Below are the code and all the weights of a small trained network. Each question names an input and a target symbol and asks about switching units off, where a switched-off unit gives its printed mean instead of its output.

import numpy as np


def w(rows, s, z=0):
    codes = np.array(rows[::2]) - 128.0
    scale = np.full(codes.shape[1], s)
    scale[-1] = z or s
    return codes * scale


def norm(h):
    return h / np.sqrt((h * h).mean(-1, keepdims=True) + 1e-5)


def f(y):
    return y / 2 * (1 + np.tanh(0.7978845608 * (y + 0.044715 * y**3)))


def softmax(a):
    e = np.exp(a - a.max(-1, keepdims=True))
    return e / e.sum(-1, keepdims=True)


def log_softmax(a):
    a = a - a.max(-1, keepdims=True)
    return a - np.log(np.exp(a).sum(-1, keepdims=True))


def net(x, mask):
    ids = ['ΛΩαβγδεζθμξπστφψ'.index(c) for c in x.split()]
    T = len(ids)
    res = E[ids] + P[:T]
    r = norm(res)
    for j in range(2):
        rows = slice(2 * j, 2 * j + 2)
        q, k, v = (r @ M[0][rows].T for M in (Q, K, V))
        z = softmax(np.where(np.tri(T) > 0, q @ k.T / 2**0.5, -1e9)) @ v
        o = O[0][rows]
        res = res + np.where(mask[j], z, o[:, -1]) @ o[:, :-1]
    y = f(norm(res) @ A[0][:, :-1].T + A[0][:, -1])
    res = res + np.where(mask[2:6], y, B[0][:, -1]) @ B[0][:, :-1]
    return log_softmax(norm(res)[-1] @ U[:, :-1].T + U[:, -1])


Q, K, V, O, A, B = {}, {}, {}, {}, {}, {}
E = w([
[75,121,134,90,145,87,92],'Λ',
[119,91,131,149,132,124,86],'Ω',
[124,112,115,151,122,69,86],'α',
[72,151,103,107,149,157,106],'β',
[163,111,107,128,166,77,95],'γ',
[134,101,77,94,198,103,119],'δ',
[105,110,142,87,67,75,98],'ε',
[87,74,144,80,128,114,103],'ζ',
[112,131,125,166,82,104,108],'θ',
[105,94,125,96,83,164,99],'μ',
[127,87,111,111,142,137,176],'ξ',
[126,116,75,72,140,114,2],'π',
[125,76,128,174,106,97,134],'σ',
[99,154,95,103,118,81,121],'τ',
[122,100,129,102,134,65,171],'φ',
[118,138,98,141,100,114,145],'ψ',
],0.0072)
P = w([
[153,147,147,164,142,145,136],'0',
[88,126,145,165,97,123,144],'1',
[102,122,130,157,116,111,125],'2',
[116,108,115,117,120,98,96],'3',
[122,112,90,131,129,77,90],'4',
[118,92,81,120,150,72,73],'5',
[126,87,83,107,174,70,67],'6',
[113,89,56,107,179,70,57],'7',
[134,85,45,101,207,77,61],'8',
[125,86,40,89,209,74,44],'9',
[127,75,41,87,231,75,42],'10',
[126,65,33,84,249,75,27],'11',
[124,71,17,99,255,90,24],'12',
],0.008)
Q[0] = w([
[183,168,142,90,159,165,123],'head 0',
[204,216,208,148,122,238,182],'head 0',
[78,90,107,103,164,117,125],'head 1',
[255,224,176,119,103,213,118],'head 1',
],0.0095)
K[0] = w([
[64,112,94,173,56,120,169],'head 0',
[10,29,2,136,85,89,111],'head 0',
[172,186,206,160,124,153,116],'head 1',
[10,62,22,147,86,83,115],'head 1',
],0.009)
V[0] = w([
[163,58,158,135,60,184,127],'head 0',
[79,78,180,94,100,56,54],'head 0',
[127,182,103,130,62,165,54],'head 1',
[153,161,117,128,79,9,163],'head 1',
],0.012)
O[0] = w([
[5,99,125,146,175,140,152,6],'head 0',
[106,148,151,213,101,78,123,87],'head 0',
[145,106,60,181,128,133,212,4],'head 1',
[160,42,147,150,72,141,90,162],'head 1',
],0.013,0.0037)
A[0] = w([
[118,171,148,116,255,184,209,176],'neuron 0',
[199,5,141,195,87,119,102,178],'neuron 1',
[36,88,78,193,161,154,155,212],'neuron 2',
[146,123,174,91,130,222,72,254],'neuron 3',
],0.0093,0.0086)
B[0] = w([
[88,165,120,133,28,120,91,169],'neuron 0',
[32,184,65,82,113,162,112,223],'neuron 1',
[236,76,146,74,124,45,122,185],'neuron 2',
[122,103,142,176,84,68,245,247],'neuron 3',
],0.011,0.012)
U = w([
[125,135,97,71,119,58,87,137],'Λ',
[44,143,105,154,214,107,240,78],'Ω',
[123,62,124,126,158,229,226,130],'α',
[236,158,228,71,151,133,149,97],'β',
[170,219,151,190,86,132,55,83],'γ',
[55,158,197,45,173,180,149,108],'δ',
[132,14,220,152,190,96,171,98],'ε',
[85,173,206,175,210,91,106,128],'ζ',
[92,44,115,245,105,116,99,77],'θ',
[225,99,102,154,58,227,93,87],'μ',
[139,243,90,99,168,191,180,89],'ξ',
[215,128,91,231,177,84,200,84],'π',
[108,140,141,126,77,95,174,250],'σ',
[160,87,62,63,187,103,37,110],'τ',
[119,86,232,117,77,169,42,90],'φ',
[32,159,74,142,106,205,86,92],'ψ',
],0.011,0.014)

Each question gives the input, a string of symbols that net reads in full, and the target symbol t.
The units are the heads (2 rows each of Q, K, V and O) and the neurons (one row each of A and B). Each row of codes is followed by its name. A weight is (code - 128) times the scale printed after its matrix; where a second scale follows, it is the last column's (O, A, B and U).
mask holds one flag per unit, heads first, then neurons. A switched-off unit (its flag False) gives its mean, the last column of its rows in O or B, instead of its output. The means were averaged over made-up inputs and are rounded, as every weight is.
A unit's drop is (log p(t) with every unit on - log p(t) with that unit switched off) / (log p(t) with every unit on - log p(t) with every unit switched off).
The circuit of an input: a set's keep is (log p(t) with only the set's units on - log p(t) with every unit switched off) / (log p(t) with every unit on - log p(t) with every unit switched off). Starting from all 6 units, units are removed one at a time, each time the one whose removal leaves the highest keep (on an exact tie, the one counted first), for as long as the keep stays at least 0.8.
units of the circuit, in order: the units of the circuit, biggest drop first
most important unit: the unit with the biggest drop
k most important neurons: the k neurons with the biggest drops, biggest first
which heads matter: for each layer, one digit per head in row order, 1 if its drop is at least 0.15 and else 0, layers parted by /
input θ α ζ ε φ Ω τ Λ ξ Λ θ ζ ε, target τ: which heads matter	11
input β β β π σ ε π φ ψ π, target ξ: most important unit	head 1
input δ δ Ω φ γ φ π ζ Λ ψ δ π, target β: units of the circuit, in order	(head 0; neuron 1; head 1)
input δ σ α, target β: units of the circuit, in order	(head 0; head 1)
input β Λ σ τ γ δ φ δ, target ξ: which heads matter	11
input θ τ θ ψ τ ξ, target τ: which heads matter	11
input β Λ γ ξ Ω γ δ ε δ δ σ, target ξ: which heads matter	11
input φ σ μ α Λ τ σ ε, target φ: which heads matter	01
input θ σ π β γ δ φ ζ σ Λ Ω Λ, target τ: 2 most important neurons	(neuron 3; neuron 2)
input π σ ζ ξ Λ δ Λ φ γ ε, target π: units of the circuit, in order	(head 1; neuron 1)
input ζ β π γ, target ζ: units of the circuit, in order	(head 0; head 1)
input Λ α Λ γ β ξ δ π ε Λ φ, target γ: units of the circuit, in order	(head 0; neuron 3)
input σ ψ Λ β ζ π δ δ γ, target ε: units of the circuit, in order	(head 0; neuron 1)
input δ π τ Ω ψ γ Ω μ π ξ ξ ε α, target β: units of the circuit, in order	(head 0; head 1; neuron 1)
input α σ π μ, target ψ: units of the circuit, in order	(neuron 1; head 1)
input σ δ β α π π Ω δ σ σ β π ζ, target ε: most important unit	head 0
input θ π μ π Λ ξ δ Ω δ θ ξ μ α, target τ: units of the circuit, in order	(neuron 3; head 1; neuron 2; head 0)
input ζ θ π Λ, target ζ: units of the circuit, in order	(head 0; head 1)
input α θ θ Ω, target ψ: 2 most important neurons	(neuron 1; neuron 2)
input μ γ α π ζ Ω τ ζ δ θ μ ζ τ, target Ω: units of the circuit, in order	(head 1)
input α δ ψ ξ π, target ψ: which heads matter	01
input ξ ζ π γ ζ ζ θ, target δ: which heads matter	11
input φ ξ μ ζ τ π ε α π ξ, target φ: which heads matter	01
input τ π ψ Ω π, target μ: units of the circuit, in order	(head 0; head 1)
input Λ θ θ φ μ α δ γ μ μ π π φ, target γ: which heads matter	10
input φ Λ Ω θ π ψ π Ω τ ζ σ γ τ, target φ: which heads matter	01
input Λ γ π γ Ω π τ ε δ τ Λ δ π, target γ: units of the circuit, in order	(head 0)
input ψ α β θ π α α, target α: units of the circuit, in order	(head 0; head 1)
input π ζ π π μ σ δ δ μ ζ, target π: which heads matter	11
input θ Λ ξ τ ξ γ π π ε α α σ ξ, target τ: units of the circuit, in order	(head 1; neuron 3; neuron 2; head 0)
